In the rows, zero is written as 128.
Each row of numbers belongs to one of the elements below and depends on some of the facts about them. Some rows are named. Which element is each other row?

Some facts about the elements:
pagro β: sudrok
grekli β: nozar
dreklobru β: keplo kigogro
brasu β: restil
pliski β: vebol pluple
plodun β: klaskul stigregru
bregenen β: lafle
plevu β: klaskul fafu
riplin β: vustustum grotel
drune β: brebu
skize β: vustustum
vubrer β: goplam
madrol β: ganir
neti β: siro
zaklas β: brenaplo ganir
stifleda β: zoflestun
plini β: vustustum bruputrum
kliba β: kikun
sonuze β: kletris lakan kaplek
tasi β: pibesi brugri
pludun β: gosum
domin β: niskinam
komun β: lakan tiplo
kugrus β: goplam
buskol β: fepa fleplun skedrol brugri
fenefu β: stamo plustes skevogron
pipan β: veskik
taze β: rodos
flevam β: stamo tiplo
dopul β: mufisto gudrak raklor
truzer β: vebol zoflestun
stibu β: tiplo
skufem β: nufin
grudil β: brugri
vuklevis β: soka
golas β: trestis sepu mibruzas
gibazo β: skule drudru poze skedrol
neklal β: tiplo nebruk
treguk β: fufa
plustumul β: klotom fasu
flefluk β: gudrak gepun
lesku β: kigogro
drepler β: rusukla
falin β: bruputrum
vibos β: paru
tibis β: trestis gesten bruputrum
kletris θ [grobristu tibis]
skedrol θ [gesten stibu drepler kliba]
saku θ [grobristu]
pibesi θ [tobam volak neklal raklor plustumul bripli pupadri gosum]
tavan θ [drudru tebise]
pluple θ [gosum]
fluzas θ [grobristu plevu]
pagro θ [truzer ludriles poploko bruputrum]
batum θ [stifleda]
dreklobru θ [taze gibazo]
keplo θ [plodun nufin tibis]
skitrol θ [mapa ketrin zaklas klubo buskol]
vebol θ [stibu poploko flevutos bruputrum]
madrol θ [taze trare neklal buskol]
neti θ [bregenen zaklas]
labradru θ [niskinam plustes kaplek dreples]
brakin θ [mapa kigogro]
kala θ [kigogro gosum]
ganir θ [klotom lakan nebruk]
stupilen θ [klubo]
tasi θ [lakan relegri]
pludun θ [paru lafle]
fasu θ [brodrok]
klazik θ [skize demum plevu siro kaplek]
pusu θ [domin ropiful komun skevogron]
poze θ [golas buskol pupadri]
trestis θ [sepu gudrak]
mideskas θ [plodun nebruk brebu gosum]
fleplun θ [ketrin tibis]
fenefu θ [kliba]
brisku θ [ketrin poploko fafu gistozi]
nozar θ [sonuze kaplek]
pipan θ [paru komun grotel kedrupi]
flevam θ [zoflestun]
renis θ [drepler]
dopul θ [vustustum gepun]
stamo θ [stifleda drestes]
fepa θ [drunol tebise]
skufem θ [tibis kigogro]
dresen θ [ropiful]
pladru θ [klivu kugrus drune rodos gosum]
vepon θ [domin zoflestun nebruk kaplek]
mepus θ [stibu demum]
stafa θ [grabil]
dekiflos θ [grekli]
grudil θ [klotom rodos]
mibruzas θ [sepu kaplek rusukla brodrok]
treguk θ [kugrus tibis]
flefluk θ [grotel skevogron]
mufisto θ [stibu brodrok]
vibos θ [kigogro]
greson θ [grabil drestes gome brenaplo zosem]
restil θ [zaklas gepun]
rigrom θ [grabil relegri]
kletris η [gesten klazik]
stigregru η [stifleda pusu zaklas]
saku η [drudru vostuk flefluk brisku]
klubo η [kala skufem mideskas]
pluple η [trare brisku]
fluzas η [mufisto klaskul fepa]
kedrupi η [goplam siro gibazo pladru]
grekli η [skize volak labradru pagro]
flitraflu η [drudru mapa]
pliski η [brodrok]
skitrol η [sepu pladru]
riplin η [gesten vepon]
kigogro η [gudrak relegri]
ludriles η [volak]
ketrin η [tobam]
klotom η [pusu vostuk plevu]
gistozi η [labradru]
brakin η [kala]
drunol η [veskik dopul siro mideskas fibes]
ganir η [mufisto vustustum]
kaplek η [soka]
gosum η [mufisto zosem]
klivu η [skule restil]
tasi η [ropiful dito gome]
pludun η [gudrak]
fasu η [restil flefluk soka]
pipan η [brodrok]
flevam η [trestis pusu soka]
poploko η [plodun lakan nebruk]
dresen η [kikun komun drune vuklevis fepa]
fufa η [komun]
golas η [brugri]
bruputrum η [vustustum relegri grudil]
neklal η [treguk greson brasu gibazo]
demum η [stibu flire skufem brenaplo kliba relegri rusukla]
plustumul η [sonuze brugri]
plustes η [neti]
flevutos η [treguk]
vibos η [treguk klazik brenaplo]
skevogron η [treguk mufisto nozar fafu tiplo tebise]
rigrom η [stibu brisku]
τ fufa <- brenaplo kigogro soka nebruk
τ saku <- vostuk kedrupi kaplek flefluk
τ drune <- siro riplin zaklas stupilen sonuze klivu pusu dreples mufisto
τ grekli <- stigregru klazik flire ropiful
τ fibes <- vadrak vebol vustustum pipan veskik klaskul goplam drepler
τ kletris <- klubo pluple volak nufin plustes restil rodos
τ drudru <- pibesi tebise
τ batum <- tavan ludriles vubrer pladru lesku vibos
τ paru <- fluzas grabil mideskas stibu lafle
τ bripli <- pagro dito kugrus poploko vuklevis bruputrum brebu rigrom
τ plini <- brodrok skitrol dresaka
τ neti <- flitraflu plevu raklor stifleda mapa stafa sepu
τ fenefu <- dreklobru brasu plodun fafu dopul rusukla
τ pupadri <- keplo skufem tobam neklal
τ fasu <- lakan labradru drunol kala
τ taze <- ketrin brisku grudil golas
τ gudrak <- skize madrol buskol dresen
τ skevogron <- relegri nozar fepa trare
τ gibazo <- klotom gome flevam tibis
τ skedrol <- skule zoflestun gesten vepon plustumul
τ tasi <- brakin poze tiplo dekiflos treguk demum niskinam
τ mibruzas <- kikun trestis mepus
τ renis <- kliba
τ zosem <- gosum sudrok grotel
τ pliski <- drestes fleplun falin
τ ganir <- brugri domin komun gepun greson
τ bregenen <- pludun
τ gistozi <- stamo truzer flevutos grobristu
Σ:
stigregru Σ klazik Σ ropiful Σ flire
pibesi Σ tebise
fluzas Σ lafle Σ stibu Σ grabil Σ mideskas
pagro Σ brebu Σ poploko Σ vuklevis Σ bruputrum Σ dito Σ kugrus Σ rigrom
plodun Σ rusukla Σ dreklobru Σ brasu Σ fafu Σ dopul
soka Σ brenaplo Σ kigogro Σ nebruk
dresaka Σ skitrol Σ brodrok
kikun Σ trestis Σ mepus
kala Σ lakan Σ drunol Σ labradru
kaplek Σ vostuk Σ kedrupi Σ flefluk
drestes Σ fleplun Σ falin
komun Σ domin Σ greson Σ brugri Σ gepun
buskol Σ dresen Σ skize Σ madrol
pipan Σ goplam Σ vebol Σ drepler Σ vadrak Σ klaskul Σ vustustum Σ veskik
sudrok Σ grotel Σ gosum
stamo Σ grobristu Σ flevutos Σ truzer
dreples Σ klivu Σ siro Σ stupilen Σ zaklas Σ riplin Σ sonuze Σ mufisto Σ pusu
skufem Σ tobam Σ keplo Σ neklal
pladru Σ tavan Σ lesku Σ vubrer Σ vibos Σ ludriles
vepon Σ zoflestun Σ skule Σ gesten Σ plustumul
dekiflos Σ tiplo Σ brakin Σ demum Σ poze Σ niskinam Σ treguk
golas Σ grudil Σ ketrin Σ brisku
nufin Σ pluple Σ rodos Σ restil Σ volak Σ plustes Σ klubo
sepu Σ mapa Σ flitraflu Σ stifleda Σ stafa Σ raklor Σ plevu
tibis Σ klotom Σ flevam Σ gome
trare Σ relegri Σ nozar Σ fepa

Named rows:
pupadri: [119 119 128 124 135 132 118 130 143 115 175 108 143 129 118 137 135 150
 120 125 103 121 127 117 133 117 129 137 139 127 115]
brodrok: [ 97 124 110 122 131 133 133 134 140 118 111 109 145 131 124 129 133 142
 116 114 115 124 123 125 131 126 134 139 138 128 108]
plini: [122 116 141 117 128 130 109 131 142 115 170 110 136 136 109 128 136 145
 118 124 102 114 126 117 128 112 133 144 138 105 111]
klaskul: [147 128 115 118  88 140 176 136 139 122 159 109 143 134 126 129 127 143
 117 107 111 119 115 121 134 128 130 129 144 126 114]
plevu: [140 144 114 124  86 143 163 137 144 122 198 105 148 142 128 135 136 142
 114 119 113 122 112 114 135 133 134 140 140 104 101]
sudrok: [ 99 118 114 128 160 127 125 134 141 117  75 113 141 127 118 133 136 135
 117 113 115 124 125 128 125 129 133 138 139 132 122]
taze: [116 123 131 121 131 129 117 130 144 114 168 108 141 130 117 137 136 150
 116 124 101 121 125 115 132 112 129 138 140 121 115]
rodos: [108 125 116 122 132 133 138 135 142 117 117 110 144 131 121 133 135 136
 118 119 117 123 120 124 128 129 133 137 140 129 118]
kaplek: [ 86 119 113 129 165 129 130 132 141 115  90 108 140 129 118 133 140 132
 115 113 115 125 125 133 124 123 132 146 141 124 120]
vostuk: [107 125 114 129 154 130 130 136 141 119 110 107 143 131 120 133 139 131
 115 109 116 124 124 128 126 123 129 137 138 116 115]
dreples: [106 124 108 129 159 120 136 132 143 116  74 116 137 125 113 135 136 127
 117 123 113 121 134 127 129 138 147 140 137 120 102]
mapa: [107 122 116 127 156 132 132 136 142 118 110 109 142 130 120 134 138 130
 117 111 119 123 122 126 126 132 127 135 140 121 122]
brakin: [111 132 126 121 143 132 140 136 140 115 137 110 129 125 129 142 138 125
 118 137 128 117 115 125 125 148 127 125 143 144 119]
lakan: [ 95 122 112 122 145 131 128 134 142 117  92 111 143 128 119 132 136 137
 116 110 115 123 124 121 128 130 132 137 140 129 118]
gudrak: [126 123 129 125 132 131 115 132 142 117 171 106 137 128 119 136 136 153
 118 121 106 119 129 118 135 109 127 134 139 116 113]
fepa: [106 133 115 119 117 135 138 134 137 118 129 108 132 128 135 135 134 141
 116 128 120 120 116 125 133 136 134 134 139 140 107]
batum: [104 123 133 119 132 133 118 127 138 113 180 106 134 127 128 137 139 148
 116 137 107 120 125 125 136 128 132 135 138 137 110]
drepler: [120 121 118 119 112 132 163 135 139 119 132 110 142 134 123 127 130 134
 114 103 105 123 115 125 128 125 134 132 144 126 118]

Which element is each row?
No name comes twice in this set of rows, the named rows included.
[152 124 124 115  75 143 176 138 137 126 180 107 140 142 122 119 127 138
 118 110 117 112 113 119 132 128 131 134 143 106 104] => vustustum
[ 93 114 124 118 151 127 147 130 135 114  83 112 130 126 129 130 136 131
 111 110 107 124 116 140 122 126 137 130 144 140 128] => pipan
[122 128 131 125 164 128 114 140 140 114  81 113 124 121 132 147 146 128
 110 121 126 115 115 127 120 149 130 123 137 138 129] => skufem
[136 134 124 126 130 118 130 129 145 115 162 113 135 125 113 138 134 138
 117 134 102 115 137 112 138 123 144 136 137 105  87] => drune
[110 127 114 126 141 134 140 135 142 119 127 109 145 131 121 133 136 134
 117 113 115 124 122 126 129 131 131 138 139 119 115] => skule
[115 134 114 124 122 133 145 136 143 118 144 108 143 136 125 133 137 135
 114 116 112 125 115 121 128 121 131 140 139 112 113] => stifleda
[130 134 113 123 106 138 146 138 142 120 142 108 141 133 124 132 131 145
 117 124 121 119 119 117 132 126 131 136 140 124 108] => fafu
[ 91 127 122 119 164 126 119 136 137 115  94 110 127 122 129 137 137 127
 116 126 127 119 121 132 125 136 129 127 139 137 119] => pladru
[ 95 119 116 130 167 131 132 133 144 115  88 111 142 130 116 138 141 131
 116 116 114 125 124 132 123 127 134 142 141 125 124] => stigregru
[120 134 113 126 124 133 133 135 140 115 130 107 137 130 123 136 132 139
 115 116 117 121 122 122 127 108 134 139 141 103 114] => kliba

Now the same elements, written a new way:
Known rows:
gudrak: [127 139 115 130 115 134 119 120 125 132 137 128 104 111 128 132 111 111
 120 123 121 135 142 100 145 143 127 116 123 118 144 132 129 136  99 142]
drunol: [129 139 122  95 136 115 126 140 124 133 122 122 147 132 131 126 125 117
 122 122 122 127 125 135 130 126 130 123 119 143 128 126 123 120 125 140]
grotel: [125 128 134 151 138 116 136 133 140 134 135 126 131 118 129 132 115 124
 122 134 141 119 116 139 132 118 132 124 117 124 135 137 114 119 126 141]
pipan: [116 115 117 124 154 102 130 144 133 136 141  79  88 129 114 134 133 126
  97 132 123 117  88 156 119 102 152 133 130 105 116 105 128 131 111 157]
plodun: [122 107 125 170 133 104 138 140 140 136 134 100 136 125 119 130 137 128
 121 138 120 122 107 145 120  90 140 118 118 106 145 133 126 136  98 133]
klubo: [142 135 114  53 131 159 126 110 101 117 115 177 151 154 148 106 123 120
 138 113 120 143 162 107 124 141 107 153 136 173 108 118 140 133 169 118]
dekiflos: [120 123 134 158 134 106 130 138 143 134 133  81 116 123 117 139 140 129
 119 140 140 118 108 159 127 115 141 124 125 108 144 124 121 113 125 147]
gibazo: [123 138 115 113 115 131 118 124 125 132 130 119 103 115 130 128 119 103
 137 127 112 127 143 106 138 135 131 111 132 112 138 132 143 139  85 135]
demum: [133 146 115  77 138 126 125 133 121 132 122 131 148 140 136 125 126 117
 119 120 117 131 142 134 132 126 125 135 124 158 129 123 131 119 145 146]
brisku: [133 104 136 119 122 136 126 117 130 116 131 125 128 135 130 121 143 131
 132 128 129 132 141 128 125 141 127 138 144 127 143 122 142 129 161 126]
dresen: [120 140 127 130 129 115 132 139 133 138 120  89 112 126 122 141 136 136
 120 138 134 118 113 154 124 126 137 126 126 119 108 121 109 116 120 149]
klotom: [127 134 136 150 140 109 128 134 136 130 133  96 166 130 133 138 124 127
 103 116 127 135 116 143 134 128 135 126 117 128 136 129 116 130 120 138]
bripli: [127 167 146 151  94 132 126 114 130 135 114 100 153 113 149 133 144  98
 148 147 143 138 154 123 149 129 117 115 133 114 145 150 129 136 105 128]
rigrom: [144 139 147  70  97 176 126  93 105 105  98 169 175 159 159 111 158 124
 159 133 142 151 190 120 127 160  97 161 157 168 114 126 147 124 207 112]
gesten: [133 121 121 129 135 137 133 122 128 127 134 158 121 122 131 119 112 121
 131 125 132 127 142 117 129 131 119 129 118 141 134 134 127 122 149 115]
rusukla: [131 129 115 157 141 111 117 141 139 132 135 126 139 121 125 130 129 121
 114 121 125 134 129 131 131 114 133 123 113 128 155 128 126 115 125 135]
drudru: [125 134 134 152 115 133 119 119 131 126 138 117 117 116 135 137 111 109
 111 116 127 140 134 100 147 151 130 114 129 114 148 134 130 145 101 135]
gosum: [121 168  96 161 143 132 141 138 118 133 120 140 120 137 124 133 115 118
 126 128 130 135 125 134 129 133 129 117 117 137 111 132 118  97 129 138]

Rows to name:
No name comes twice in this set of rows, the named rows included.
[130 131 125 163 136 128 134 126 129 130 131 133 133 130 132 125 120 127
 113 130 134 131 126 132 131 116 124 131 115 131 128 132 118 125 131 132] => rodos
[132 115 108  88 155 138 136 119 115 123 141 168 104 142 129 105 108 121
 109 116 122 132 127 111 118 112 124 145 132 142  92 110 134 149 144 123] => vadrak
[122 131  97  85 147 125 120 126 119 133 151 125  57 126 127 120  99  94
  94 116 107 131 120  97 135 122 141 123 126 114 123 106 142 154  95 153] => fibes
[147 102 109  57 105 163 123  98 107 113 117 187  98 157 127  97 144 135
 151 127 123 143 162 107 106 130 107 140 147 143  97 114 152 132 187  99] => treguk
[128 115 145 131 120 142 129 119 125 120 127 138 110 126 123 124 137 140
 134 139 139 127 131 128 122 128 121 143 140 120 114 122 132 129 141 120] => labradru
[124 132 133 139 144 112 125 136 136 130 134 116 132 117 123 134 116 128
 119 126 143 129 115 137 128 120 129 125 122 125 125 132 120 119 121 118] => zoflestun
[132 125 127 120 120 121 121 120 135 125 127 116 110 141 116 132 127 145
 119 127 144 133 124 139 121 129 126 120 126 118 110 123 119 122 149 120] => keplo
[126 124  99 143 159 112 133 138 131 136 151 137  81 126 118 119 113 120
  92 124 120 124 110 129 125  98 140 128 107 123 135 113 124 124 117 148] => goplam
[141 104 134 105 113 169 133 124 107 107 113 227 184 140 123 115 129 193
 177 101 103 124 135  87 108 161 110 146 139 171 107 140 137 144 144  65] => sonuze
[127 132 132 106 130 129 124 129 123 125 121 105 126 132 126 128 148 127
 132 136 121 124 130 137 126 131 133 132 141 125 130 120 132 124 138 146] => pludun
[122 139 138 164 143 100 127 142 144 135 138  86 157 120 130 144 126 131
 105 126 136 125 108 149 139 123 138 125 116 122 150 133 115 125 106 141] => kaplek
[130 129 153  86  96 127 117 116 134 132 126  70 125 134 130 143 134 119
 110 124 120 131 136 125 140 164 137 113 139 115 133 118 123 158 116 162] => saku

